Below is a small trained network, with its code and all its weights. Each question gives an input and a target symbol and asks what happens when units are switched off, that is, made to give their printed mean instead of their output.

import numpy as np


def w(rows, s, z=0):
    codes = np.array(rows[::2]) - 128.0
    scale = np.full(codes.shape[1], s)
    scale[-1] = z or s
    return codes * scale


def norm(h):
    return h / np.sqrt((h * h).mean(-1, keepdims=True) + 1e-5)


def f(y):
    return np.maximum(y, 0)


def softmax(a):
    e = np.exp(a - a.max(-1, keepdims=True))
    return e / e.sum(-1, keepdims=True)


def log_softmax(a):
    a = a - a.max(-1, keepdims=True)
    return a - np.log(np.exp(a).sum(-1, keepdims=True))


def net(x, mask):
    ids = ['αβγδεζηθλμξπστψω'.index(c) for c in x.split()]
    T = len(ids)
    res = E[ids] + P[:T]
    u = 0
    for l in range(3):
        q, k, v = (norm(res) @ M[l].T for M in (Q, K, V))
        z = softmax(np.where(np.tri(T) > 0, q @ k.T / 2**0.5, -1e9)) @ v
        res = res + np.where(mask[u], z, O[l][:, -1]) @ O[l][:, :-1]
        u += 1
        y = f(norm(res) @ A[l][:, :-1].T + A[l][:, -1])
        res = res + np.where(mask[u : u + 12], y, B[l][:, -1]) @ B[l][:, :-1]
        u += 12
    return log_softmax(norm(res)[-1] @ U[:, :-1].T + U[:, -1])


Q, K, V, O, A, B = {}, {}, {}, {}, {}, {}
E = w([
[220,187,59,88,122],'α',
[88,130,104,243,132],'β',
[134,189,77,94,141],'γ',
[178,119,128,175,37],'δ',
[147,97,110,49,82],'ε',
[150,191,136,171,179],'ζ',
[166,73,101,162,185],'η',
[24,166,181,147,129],'θ',
[195,146,99,124,95],'λ',
[82,43,5,94,102],'μ',
[83,119,125,62,176],'ξ',
[122,70,170,31,166],'π',
[125,138,100,213,144],'σ',
[94,163,99,80,157],'τ',
[139,132,123,125,70],'ψ',
[154,153,107,136,43],'ω',
],0.022)
P = w([
[156,145,92,133,119],'0',
[168,115,100,93,110],'1',
[168,124,93,78,115],'2',
[165,115,97,67,124],'3',
[161,119,91,52,134],'4',
[155,117,94,50,146],'5',
[149,110,88,35,162],'6',
[140,109,85,28,183],'7',
[155,110,71,1,173],'8',
[173,112,55,10,152],'9',
],0.0059)
Q[0] = w([
[74,150,254,219,206],'0.h1',
[117,254,248,66,71],'0.h1',
],0.0078)
K[0] = w([
[87,212,255,160,127],'0.h1',
[53,159,159,111,83],'0.h1',
],0.0075)
V[0] = w([
[165,254,146,190,118],'0.h1',
[119,150,213,125,144],'0.h1',
],0.0067)
O[0] = w([
[214,136,177,98,69,136],'0.h1',
[203,157,254,19,138,5],'0.h1',
],0.0071,0.0029)
A[0] = w([
[100,155,111,217,115,240],'0.n1',
[125,6,144,137,87,85],'0.n2',
[145,118,188,154,135,94],'0.n3',
[112,148,39,138,133,4],'0.n4',
[123,160,136,59,113,136],'0.n5',
[102,134,104,45,135,136],'0.n6',
[106,72,100,116,167,102],'0.n7',
[92,67,64,95,193,186],'0.n8',
[118,85,118,124,73,151],'0.n9',
[88,151,161,131,105,114],'0.n10',
[146,164,127,102,178,101],'0.n11',
[129,86,125,97,83,141],'0.n12',
],0.013,0.0045)
B[0] = w([
[178,144,100,73,79,254],'0.n1',
[98,114,55,118,123,163],'0.n2',
[193,149,6,151,46,136],'0.n3',
[157,104,92,133,48,207],'0.n4',
[125,126,126,254,143,183],'0.n5',
[159,156,164,121,64,200],'0.n6',
[142,182,71,125,99,168],'0.n7',
[186,163,77,113,110,231],'0.n8',
[160,240,120,86,147,203],'0.n9',
[162,71,104,66,82,151],'0.n10',
[82,147,165,155,121,157],'0.n11',
[182,172,107,139,175,185],'0.n12',
],0.0086,0.0079)
Q[1] = w([
[157,140,121,140,30],'1.h1',
[165,255,89,79,34],'1.h1',
],0.009)
K[1] = w([
[106,91,255,91,174],'1.h1',
[28,191,166,194,195],'1.h1',
],0.0089)
V[1] = w([
[15,100,210,13,26],'1.h1',
[92,5,80,56,1],'1.h1',
],0.0061)
O[1] = w([
[125,186,185,71,161,255],'1.h1',
[58,96,95,1,117,182],'1.h1',
],0.0097,0.0024)
A[1] = w([
[149,161,180,231,163,113],'1.n1',
[86,145,208,67,61,159],'1.n2',
[155,231,106,206,176,84],'1.n3',
[103,122,25,190,39,62],'1.n4',
[59,34,152,168,188,2],'1.n5',
[160,104,59,128,179,73],'1.n6',
[164,170,123,82,168,89],'1.n7',
[116,97,63,115,172,82],'1.n8',
[195,24,139,74,78,65],'1.n9',
[223,15,122,134,222,171],'1.n10',
[171,123,136,212,100,99],'1.n11',
[254,175,105,185,154,122],'1.n12',
],0.0083,0.0053)
B[1] = w([
[123,81,182,169,52,146],'1.n1',
[103,108,103,116,179,185],'1.n2',
[115,123,170,167,42,174],'1.n3',
[103,119,140,134,111,238],'1.n4',
[104,114,87,106,79,128],'1.n5',
[111,109,134,177,121,148],'1.n6',
[105,133,176,137,149,160],'1.n7',
[136,150,69,73,120,138],'1.n8',
[152,71,161,106,150,139],'1.n9',
[60,162,167,206,249,141],'1.n10',
[117,107,158,124,93,168],'1.n11',
[106,101,209,117,114,254],'1.n12',
],0.012,0.0078)
Q[2] = w([
[24,8,99,146,149],'2.h1',
[66,48,158,253,13],'2.h1',
],0.0064)
K[2] = w([
[217,100,126,181,115],'2.h1',
[105,136,228,152,1],'2.h1',
],0.0088)
V[2] = w([
[227,171,2,167,108],'2.h1',
[118,138,217,244,141],'2.h1',
],0.0061)
O[2] = w([
[221,251,111,132,208,240],'2.h1',
[155,191,192,110,92,3],'2.h1',
],0.011,0.0026)
A[2] = w([
[152,191,207,32,51,239],'2.n1',
[34,195,135,70,167,254],'2.n2',
[32,77,98,109,40,47],'2.n3',
[215,194,127,202,96,219],'2.n4',
[152,108,52,165,146,155],'2.n5',
[52,216,185,36,112,131],'2.n6',
[27,185,254,190,183,137],'2.n7',
[134,133,149,135,54,171],'2.n8',
[152,232,52,165,178,90],'2.n9',
[6,158,81,134,125,138],'2.n10',
[29,132,200,203,113,228],'2.n11',
[21,31,55,244,172,234],'2.n12',
],0.0081,0.0036)
B[2] = w([
[119,80,143,88,177,250],'2.n1',
[160,1,64,119,123,187],'2.n2',
[78,75,208,63,157,150],'2.n3',
[74,142,151,161,184,227],'2.n4',
[104,133,148,130,200,157],'2.n5',
[18,120,185,13,160,187],'2.n6',
[200,104,72,98,7,154],'2.n7',
[125,46,87,87,166,190],'2.n8',
[103,199,166,188,174,171],'2.n9',
[220,104,155,35,138,155],'2.n10',
[144,140,76,94,35,159],'2.n11',
[145,233,229,152,158,141],'2.n12',
],0.009,0.011)
U = w([
[165,126,159,140,168,97],'α',
[95,104,106,152,139,89],'β',
[93,146,115,127,106,54],'γ',
[247,110,122,99,135,34],'δ',
[153,141,121,120,137,150],'ε',
[166,122,173,139,83,195],'ζ',
[146,155,127,140,173,253],'η',
[103,81,142,65,143,182],'θ',
[172,105,166,130,172,50],'λ',
[154,134,46,112,106,150],'μ',
[107,150,153,124,168,48],'ξ',
[161,116,150,124,174,45],'π',
[159,80,95,151,149,129],'σ',
[71,183,132,112,110,25],'τ',
[126,156,171,115,157,29],'ψ',
[189,200,170,77,128,126],'ω',
],0.015,0.0036)

Each question gives the input, a string of symbols that net reads in full, and the target symbol t.
The units are the heads (2 rows each of Q, K, V and O) and the neurons (one row each of A and B). Each row of codes is followed by its name. A weight is (code - 128) times the scale printed after its matrix; where a second scale follows, it is the last column's (O, A, B and U).
mask holds one flag per unit, layer by layer, with each layer's heads first. A switched-off unit (its flag False) gives its mean, the last column of its rows in O or B, instead of its output. The means were averaged over made-up inputs and are rounded, as every weight is.
A unit's drop is (log p(t) with every unit on - log p(t) with that unit switched off) / (log p(t) with every unit on - log p(t) with every unit switched off).
The circuit of an input: a set's keep is (log p(t) with only the set's units on - log p(t) with every unit switched off) / (log p(t) with every unit on - log p(t) with every unit switched off). Starting from the 12 units with the biggest drops (on a tie, the unit counted first), units are removed one at a time, each time the one whose removal leaves the highest keep (on an exact tie, the one counted first), for as long as the keep stays at least 0.8.
units of the circuit, in order: the units of the circuit, biggest drop first
unit that matters most: the unit with the biggest drop
k most important neurons: the k neurons with the biggest drops, biggest first
k most important neurons of layer l: the k neurons of layer l with the biggest drops, biggest first
drop when u is switched off: that unit's drop, to one decimal
input ω ω ω σ μ π τ, target μ: units of the circuit, in order -> [1.h1; 0.n8]
input η γ ω λ μ ω ω δ, target μ: units of the circuit, in order -> [0.h1; 0.n2]
input δ μ ω, target μ: 2 most important neurons of layer 0 -> [0.n4; 0.n1]
input ζ θ η, target η: unit that matters most -> 0.n10
input ξ ξ α ω, target ω: 4 most important neurons of layer 1 -> [1.n12; 1.n3; 1.n2; 1.n10]
input ω ω α τ, target τ: 3 most important neurons -> [0.n5; 2.n2; 0.n1]
input α β ζ ω ω ζ θ ζ π, target ζ: 4 most important neurons -> [0.n11; 0.n10; 0.n1; 2.n7]
input δ θ ζ ε α, target ζ: 2 most important neurons -> [0.n11; 0.n10]
input ε ω θ ω ζ ω ω ε, target ζ: 2 most important neurons -> [0.n10; 0.n11]
input ω μ α σ, target μ: 4 most important neurons -> [0.n1; 0.n5; 0.n4; 0.n12]
input ζ δ δ θ ζ ω ω, target ζ: 3 most important neurons of layer 0 -> [0.n11; 0.n10; 0.n6]
input δ ω θ σ, target θ: 2 most important neurons -> [0.n10; 0.n1]
input ω ω ω ω, target ω: 2 most important neurons of layer 1 -> [1.n12; 1.n2]
input γ ψ ζ ω, target ζ: unit that matters most -> 1.h1
input ω δ ξ θ ζ ω ξ γ, target ζ: 2 most important neurons -> [0.n11; 0.n10]
input σ θ ε ω, target θ: 2 most important neurons -> [1.n2; 0.n4]
input θ ζ β β ω ζ γ, target ζ: 2 most important neurons of layer 0 -> [0.n10; 0.n11]
input θ θ ε θ σ ω α, target θ: 4 most important neurons of layer 0 -> [0.n10; 0.n1; 0.n4; 0.n5]
input ω σ σ ω θ ε δ θ δ β, target θ: 2 most important neurons of layer 0 -> [0.n10; 0.n4]
input β ζ ω π ω ψ, target ζ: most important neuron of layer 0 -> [0.n1]
input π σ τ, target τ: 2 most important neurons -> [0.n5; 0.n8]
input δ ω δ ω δ, target δ: 2 most important neurons -> [2.n6; 1.n12]
input θ δ β, target θ: 2 most important neurons -> [0.n10; 0.n1]
input π ζ σ σ ζ θ ε α, target θ: drop when 0.n12 is switched off -> 0.1
input θ θ τ ω ζ ω ζ σ, target ζ: drop when 0.h1 is switched off -> 0.2
